Below is a small trained network, with its code and all its weights. Each question gives an input and a class and asks what happens when units are switched off, that is, made to give their printed mean instead of their output.

import numpy as np


def w(rows, s, z=0):
    codes = np.array(rows[::2]) - 128.0
    scale = np.full(codes.shape[1], s)
    scale[-1] = z or s
    return codes * scale


def norm(h):
    return h / np.sqrt((h * h).mean(-1, keepdims=True) + 1e-5)


def f(y):
    return y / 2 * (1 + np.tanh(0.7978845608 * (y + 0.044715 * y**3)))


def log_softmax(a):
    a = a - a.max(-1, keepdims=True)
    return a - np.log(np.exp(a).sum(-1, keepdims=True))


def net(x, mask):
    res = np.array(x, float).reshape(1, 8) / 4 @ E
    u = 0
    for l in range(3):
        y = f(norm(res) @ A[l][:, :-1].T + A[l][:, -1])
        res = res + np.where(mask[u : u + 9], y, B[l][:, -1]) @ B[l][:, :-1]
        u += 9
    return log_softmax(norm(res)[-1] @ U[:, :-1].T + U[:, -1])


A, B = {}, {}
E = w([
[195,93,95,95,124,147,81,104,151,134,126,109],'x0',
[2,155,167,113,132,113,159,141,83,125,96,156],'x1',
[160,65,212,145,127,85,96,120,129,94,97,78],'x2',
[126,144,144,38,162,42,91,169,82,140,144,115],'x3',
[132,122,112,175,82,128,140,125,100,156,153,114],'x4',
[169,131,82,139,106,131,158,165,104,107,161,171],'x5',
[112,161,148,123,88,111,146,165,120,102,64,212],'x6',
[83,88,171,117,122,49,87,179,103,166,145,88],'x7',
],0.0081)
A[0] = w([
[88,118,206,169,136,120,91,116,83,131,178,15,49],'L0N1',
[116,134,176,23,141,65,135,181,89,95,88,91,2],'L0N2',
[181,105,161,171,101,144,200,90,164,114,38,143,38],'L0N3',
[211,128,46,134,113,124,90,94,119,167,109,98,103],'L0N4',
[98,145,117,112,140,84,134,137,100,185,179,122,59],'L0N5',
[142,152,71,91,181,219,139,91,129,119,113,139,119],'L0N6',
[95,97,165,134,148,109,146,138,121,136,118,2,59],'L0N7',
[84,81,165,147,143,117,117,67,127,116,200,58,51],'L0N8',
[126,130,150,50,147,101,143,49,186,149,86,105,78],'L0N9',
],0.0064,0.004)
B[0] = w([
[153,131,130,166,188,112,163,66,92,174,98,99,234],'L0N1',
[103,140,183,35,159,98,123,113,83,60,120,205,229],'L0N2',
[117,98,205,130,98,198,90,94,81,60,121,98,194],'L0N3',
[71,103,131,131,94,93,137,164,167,78,172,65,235],'L0N4',
[135,91,150,181,93,128,137,102,150,63,28,137,152],'L0N5',
[80,186,107,122,155,154,139,159,193,106,99,93,255],'L0N6',
[148,156,130,128,149,126,149,82,80,154,137,104,210],'L0N7',
[151,156,141,159,117,113,147,102,158,170,76,73,190],'L0N8',
[67,146,96,159,145,181,2,104,124,151,133,167,174],'L0N9',
],0.007,0.0035)
A[1] = w([
[229,36,81,108,92,86,96,123,202,72,230,81,37],'L1N1',
[82,141,133,170,27,121,132,115,99,89,165,179,114],'L1N2',
[97,144,149,209,122,116,145,102,178,55,83,121,143],'L1N3',
[102,89,181,64,255,19,88,124,77,112,113,203,13],'L1N4',
[213,100,123,77,116,133,106,151,110,122,214,56,89],'L1N5',
[65,106,64,140,96,168,252,198,144,69,155,144,100],'L1N6',
[178,98,187,217,79,229,85,157,100,55,61,138,5],'L1N7',
[96,164,176,121,99,58,125,175,72,177,83,229,70],'L1N8',
[80,133,151,163,133,93,171,142,113,159,118,131,144],'L1N9',
],0.0066,0.0028)
B[1] = w([
[126,141,134,177,44,103,97,212,132,129,117,180,218],'L1N1',
[124,128,160,142,130,140,126,137,162,181,58,160,178],'L1N2',
[172,110,183,78,91,142,136,103,137,89,175,141,194],'L1N3',
[181,124,179,31,45,158,167,164,36,2,208,4,254],'L1N4',
[151,154,108,219,112,87,97,193,125,159,133,150,176],'L1N5',
[183,174,112,116,198,114,208,119,128,145,159,137,233],'L1N6',
[147,104,199,156,106,164,172,43,166,67,25,176,194],'L1N7',
[73,14,110,68,168,89,158,166,82,167,123,163,217],'L1N8',
[160,93,87,69,142,79,83,93,99,148,91,141,170],'L1N9',
],0.0079,0.006)
A[2] = w([
[3,164,145,77,135,121,61,141,167,90,119,89,139],'L2N1',
[172,99,141,197,139,80,90,85,111,215,123,44,99],'L2N2',
[87,77,112,83,141,96,146,140,96,175,135,172,57],'L2N3',
[153,152,129,100,122,168,110,75,160,86,176,73,133],'L2N4',
[75,62,129,124,105,112,194,113,109,177,145,195,34],'L2N5',
[115,163,159,62,121,58,92,152,99,81,157,112,90],'L2N6',
[110,189,72,99,175,215,110,106,142,146,150,156,62],'L2N7',
[183,132,102,213,66,110,38,215,128,140,162,148,3],'L2N8',
[101,162,148,79,154,126,144,81,112,137,108,118,157],'L2N9',
],0.0081,0.0034)
B[2] = w([
[124,62,116,85,89,102,2,90,143,49,117,71,195],'L2N1',
[60,155,142,225,155,100,164,123,79,168,164,76,217],'L2N2',
[115,97,193,113,184,96,148,184,124,155,72,183,179],'L2N3',
[78,149,138,147,157,44,134,169,132,162,54,207,204],'L2N4',
[128,149,110,150,163,90,2,154,154,160,87,160,172],'L2N5',
[156,87,141,105,86,209,180,132,136,50,157,94,255],'L2N6',
[114,127,70,79,125,157,97,96,128,200,246,106,202],'L2N7',
[176,103,31,153,65,86,58,238,176,144,79,120,234],'L2N8',
[211,103,110,205,95,116,114,152,89,117,154,117,216],'L2N9',
],0.0089,0.0049)
U = w([
[90,115,148,216,174,73,130,83,77,186,141,57,204],'0',
[136,58,166,32,106,96,124,159,47,52,146,90,172],'1',
[153,116,191,172,97,160,151,59,176,81,55,193,189],'2',
[165,125,75,209,67,79,81,232,170,146,118,118,162],'3',
[91,96,140,111,203,49,139,177,87,198,68,235,12],'4',
[123,206,61,108,169,163,186,118,159,180,201,170,117],'5',
[75,107,78,92,148,138,7,69,171,136,153,108,8],'6',
],0.014,0.0017)

Each question gives the input, the list of numbers given to net, and the class t.
The units are the neurons (one row each of A and B). Each row of codes is followed by its name. A weight is (code - 128) times the scale printed after its matrix; where a second scale follows, it is the last column's (A, B and U).
mask holds one flag per neuron, layer by layer. A switched-off neuron (its flag False) gives its mean, the last column of its row in B, instead of its output. The means were averaged over made-up inputs and are rounded, as every weight is.
A unit's drop is (log p(t) with every unit on - log p(t) with that unit switched off) / (log p(t) with every unit on - log p(t) with every unit switched off).
The circuit of an input: a set's keep is (log p(t) with only the set's units on - log p(t) with every unit switched off) / (log p(t) with every unit on - log p(t) with every unit switched off). Starting from the 12 units with the biggest drops (on a tie, the unit counted first), units are removed one at a time, each time the one whose removal leaves the highest keep (on an exact tie, the one counted first), for as long as the keep stays at least 0.8.
circuit, biggest first: the units of the circuit, biggest drop first
k most important neurons: the k neurons with the biggest drops, biggest first
k most important neurons of layer l: the k neurons of layer l with the biggest drops, biggest first
drop when u is switched off: that unit's drop, to one decimal
input [-3,7,7,-4,1,0,-2,4], class 0: circuit, biggest first	L0N1
input [3,-7,-7,-1,0,0,4,-3], class 5: 2 most important neurons	L0N6, L1N6
input [-8,7,-1,-7,2,7,5,-4], class 4: circuit, biggest first	L1N8, L2N6
input [-8,-7,1,5,6,0,4,-6], class 2: 3 most important neurons	L0N3, L1N7, L0N7
input [4,0,-2,3,7,1,-4,3], class 3: 2 most important neurons	L2N8, L1N1
input [-6,1,-2,2,5,7,-5,0], class 4: 2 most important neurons	L0N6, L1N4
input [-3,7,-6,-8,4,8,6,-6], class 5: 2 most important neurons	L1N6, L2N7
input [0,6,3,-1,0,-5,-4,8], class 0: 2 most important neurons	L0N1, L0N8
input [7,-1,8,3,1,-1,-5,6], class 0: 4 most important neurons	L0N1, L2N2, L0N7, L0N8
input [5,6,-8,-1,-8,7,3,2], class 5: 2 most important neurons of layer 1	L1N6, L1N1
input [-7,-7,-3,-6,-1,3,-2,-4], class 5: 4 most important neurons	L1N6, L0N6, L0N5, L2N7
input [-4,-7,-2,-1,-2,3,6,5], class 4: circuit, biggest first	L1N8, L1N4
input [3,7,3,2,2,-8,-5,1], class 0: 2 most important neurons	L0N1, L0N8
input [0,-1,-5,-6,-1,-8,-5,-4], class 6: circuit, biggest first	L2N1, L0N6, L1N7
input [-2,-2,-6,8,3,-1,-6,-6], class 5: 2 most important neurons	L0N6, L1N6
input [-8,3,-4,1,-8,-6,6,8], class 1: circuit, biggest first	L1N4
input [-4,-7,-6,6,2,-2,6,1], class 4: 3 most important neurons of layer 2	L2N3, L2N5, L2N1
input [0,-4,5,-7,1,3,-4,8], class 0: 4 most important neurons	L2N2, L0N1, L0N8, L0N7
input [2,3,-2,-3,-5,2,-6,-2], class 5: drop when L1N6 is switched off	0.4
input [-2,6,-8,-3,8,-4,-5,0], class 5: drop when L1N8 is switched off	0.2
input [-5,2,-4,2,7,-7,0,2], class 4: most important neuron of layer 2	L2N3
input [-5,2,5,0,-4,7,-8,5], class 0: drop when L0N1 is switched off	0.4
